Here is a tiny trained network, its code and every weight. The questions are about switching its units off for an input and a target symbol, where a switched-off unit gives its printed mean instead of its output.

import numpy as np


def w(rows, s, z=0):
    codes = np.array(rows[::2]) - 128.0
    scale = np.full(codes.shape[1], s)
    scale[-1] = z or s
    return codes * scale


def norm(h):
    return h / np.sqrt((h * h).mean(-1, keepdims=True) + 1e-5)


def f(y):
    return y / 2 * (1 + np.tanh(0.7978845608 * (y + 0.044715 * y**3)))


def softmax(a):
    e = np.exp(a - a.max(-1, keepdims=True))
    return e / e.sum(-1, keepdims=True)


def log_softmax(a):
    a = a - a.max(-1, keepdims=True)
    return a - np.log(np.exp(a).sum(-1, keepdims=True))


def net(x, mask):
    ids = ['ΓΘΠΣΨαβδζηλμξτφω'.index(c) for c in x.split()]
    T = len(ids)
    res = E[ids] + P[:T]
    u = 0
    for l in range(2):
        r = norm(res)
        for j in range(2):
            rows = slice(2 * j, 2 * j + 2)
            q, k, v = (r @ M[l][rows].T for M in (Q, K, V))
            z = softmax(np.where(np.tri(T) > 0, q @ k.T / 2**0.5, -1e9)) @ v
            o = O[l][rows]
            res = res + np.where(mask[u + j], z, o[:, -1]) @ o[:, :-1]
        u += 2
        y = f(norm(res) @ A[l][:, :-1].T + A[l][:, -1])
        res = res + np.where(mask[u : u + 4], y, B[l][:, -1]) @ B[l][:, :-1]
        u += 4
    return log_softmax(norm(res)[-1] @ U[:, :-1].T + U[:, -1])


Q, K, V, O, A, B = {}, {}, {}, {}, {}, {}
E = w([
[73,101,83,141],'Γ',
[112,253,123,138],'Θ',
[176,138,123,70],'Π',
[110,164,228,105],'Σ',
[165,71,163,48],'Ψ',
[112,150,118,97],'α',
[115,176,152,173],'β',
[61,114,100,81],'δ',
[104,127,200,76],'ζ',
[123,71,181,115],'η',
[140,14,165,103],'λ',
[113,188,143,148],'μ',
[188,120,99,192],'ξ',
[96,98,195,124],'τ',
[131,166,155,136],'φ',
[110,176,102,86],'ω',
],0.032)
P = w([
[235,114,122,72],'0',
[201,136,148,85],'1',
[190,147,138,98],'2',
[180,160,130,117],'3',
[170,197,109,138],'4',
[149,210,125,144],'5',
[140,236,99,159],'6',
[122,246,96,178],'7',
[110,254,104,172],'8',
[111,229,134,169],'9',
],0.0042)
Q[0] = w([
[158,33,225,86],'L0H0',
[224,35,68,169],'L0H0',
[253,76,125,154],'L0H1',
[246,188,165,231],'L0H1',
],0.017)
K[0] = w([
[158,84,199,104],'L0H0',
[251,105,89,160],'L0H0',
[190,150,136,67],'L0H1',
[138,196,104,33],'L0H1',
],0.025)
V[0] = w([
[82,155,175,43],'L0H0',
[10,94,74,80],'L0H0',
[192,159,150,106],'L0H1',
[92,163,87,116],'L0H1',
],0.013)
O[0] = w([
[93,160,163,42,247],'L0H0',
[54,56,84,1,254],'L0H0',
[149,115,115,75,84],'L0H1',
[71,187,46,140,156],'L0H1',
],0.009,0.0039)
A[0] = w([
[87,20,192,212,58],'L0N0',
[231,153,16,85,2],'L0N1',
[55,50,61,198,232],'L0N2',
[171,2,115,134,43],'L0N3',
],0.016,0.0032)
B[0] = w([
[57,2,129,129,253],'L0N0',
[196,71,252,145,191],'L0N1',
[153,180,104,80,248],'L0N2',
[187,196,110,65,216],'L0N3',
],0.022,0.0039)
Q[1] = w([
[1,183,199,107],'L1H0',
[115,174,242,122],'L1H0',
[169,123,63,143],'L1H1',
[70,60,108,176],'L1H1',
],0.024)
K[1] = w([
[20,145,182,118],'L1H0',
[106,102,251,81],'L1H0',
[148,156,62,97],'L1H1',
[102,100,44,176],'L1H1',
],0.026)
V[1] = w([
[166,74,4,171],'L1H0',
[216,171,58,76],'L1H0',
[113,131,122,167],'L1H1',
[77,143,43,78],'L1H1',
],0.015)
O[1] = w([
[254,7,76,173,1],'L1H0',
[241,187,135,97,120],'L1H0',
[89,133,82,116,68],'L1H1',
[231,44,130,108,123],'L1H1',
],0.0093,0.0081)
A[1] = w([
[147,219,112,84,251],'L1N0',
[26,47,47,129,94],'L1N1',
[18,43,184,160,59],'L1N2',
[172,154,7,91,211],'L1N3',
],0.018,0.0028)
B[1] = w([
[191,117,63,184,250],'L1N0',
[222,33,251,138,199],'L1N1',
[57,122,81,238,219],'L1N2',
[17,91,101,113,196],'L1N3',
],0.019,0.011)
U = w([
[92,83,22,125,207],'Γ',
[127,186,104,184,160],'Θ',
[148,147,250,109,169],'Π',
[84,196,156,155,250],'Σ',
[209,199,146,52,171],'Ψ',
[122,130,141,140,47],'α',
[50,194,169,119,153],'β',
[132,156,128,154,91],'δ',
[126,132,137,141,39],'ζ',
[49,61,171,211,207],'η',
[121,60,177,25,184],'λ',
[127,136,124,120,110],'μ',
[205,90,97,235,153],'ξ',
[116,148,102,199,5],'τ',
[79,177,132,140,139],'φ',
[124,132,165,118,41],'ω',
],0.012,0.0029)

Each question gives the input, a string of symbols that net reads in full, and the target symbol t.
The units are the heads (2 rows each of Q, K, V and O) and the neurons (one row each of A and B). Each row of codes is followed by its name. A weight is (code - 128) times the scale printed after its matrix; where a second scale follows, it is the last column's (O, A, B and U).
mask holds one flag per unit, layer by layer, with each layer's heads first. A switched-off unit (its flag False) gives its mean, the last column of its rows in O or B, instead of its output. The means were averaged over made-up inputs and are rounded, as every weight is.
A unit's drop is (log p(t) with every unit on - log p(t) with that unit switched off) / (log p(t) with every unit on - log p(t) with every unit switched off).
The circuit of an input: a set's keep is (log p(t) with only the set's units on - log p(t) with every unit switched off) / (log p(t) with every unit on - log p(t) with every unit switched off). Starting from all 12 units, units are removed one at a time, each time the one whose removal leaves the highest keep (on an exact tie, the one counted first), for as long as the keep stays at least 0.8.
circuit, biggest first: the units of the circuit, biggest drop first
unit that matters most: the unit with the biggest drop
k most important neurons: the k neurons with the biggest drops, biggest first
top k neurons in layer l: the k neurons of layer l with the biggest drops, biggest first
which heads matter: for each layer, one digit per head in row order, 1 if its drop is at least 0.15 and else 0, layers parted by /
drop when u is switched off: that unit's drop, to one decimal
input ω Π ζ ω α ξ Σ ζ λ Γ, target Γ: 3 most important neurons	L0N2, L1N3, L0N0
input ω ω φ ω η Π ζ ξ α Ψ, target Ψ: unit that matters most	L1N2
input ω φ Γ φ, target Γ: circuit, biggest first	L0N0, L0H0
input α Γ ω Θ ω ξ β, target Γ: 4 most important neurons	L0N0, L0N1, L1N3, L1N0
input ξ ξ Γ ξ ξ ω δ τ ξ Γ, target Γ: circuit, biggest first	L0N2, L1N3, L1H0
input η τ Ψ τ λ, target λ: circuit, biggest first	L0N3, L0N0
input Γ ξ ω Γ ω ξ Γ Γ α, target Γ: 2 most important neurons	L0N0, L0N2
input Σ λ λ τ ω Π ζ, target β: which heads matter	10 / 00
input ζ ω ξ ζ, target β: 2 most important neurons	L0N3, L0N0
input τ α ξ η λ η ω ω Γ β, target Γ: which heads matter	11 / 00
input ξ ζ ω ω α, target β: 3 most important neurons	L0N0, L0N3, L0N2
input ω Γ ω φ Ψ ξ α, target Γ: top 3 neurons in layer 0	L0N0, L0N1, L0N3
input ω ω η Ψ Ψ ω, target Ψ: top 3 neurons in layer 0	L0N0, L0N3, L0N1
input ω η λ ω ξ Γ μ, target Γ: unit that matters most	L0H0
input ω Π ω δ α, target λ: 3 most important neurons	L1N1, L0N3, L1N2
input Γ Γ ω α ξ ω Γ ω φ, target Γ: top 2 neurons in layer 0	L0N0, L0N1
input δ ξ ω Γ ω τ λ, target λ: 4 most important neurons	L0N3, L0N0, L1N0, L1N2
input ω λ Γ λ ω δ α ω ω, target λ: 3 most important neurons	L0N3, L1N2, L1N1
input ω ω β ω μ δ μ, target λ: top 3 neurons in layer 0	L0N3, L0N1, L0N2
input Γ τ ω Ψ ξ β δ Γ δ, target λ: 3 most important neurons	L1N1, L1N2, L0N3
input ω η ζ ξ ω, target β: unit that matters most	L1H0
input ξ ζ ω Γ ξ η ω μ, target Γ: 3 most important neurons	L0N0, L0N1, L1N0
input δ φ η ζ α ω, target β: 4 most important neurons	L0N0, L0N3, L0N2, L1N3
input η ζ α, target β: drop when L1H0 is switched off	0.3
input τ λ η ω, target η: drop when L1N1 is switched off	0.2
input ξ ω δ Ψ α, target λ: drop when L0N3 is switched off	0.2
input Γ ξ η α ξ δ ω, target λ: drop when L0H0 is switched off	1.5
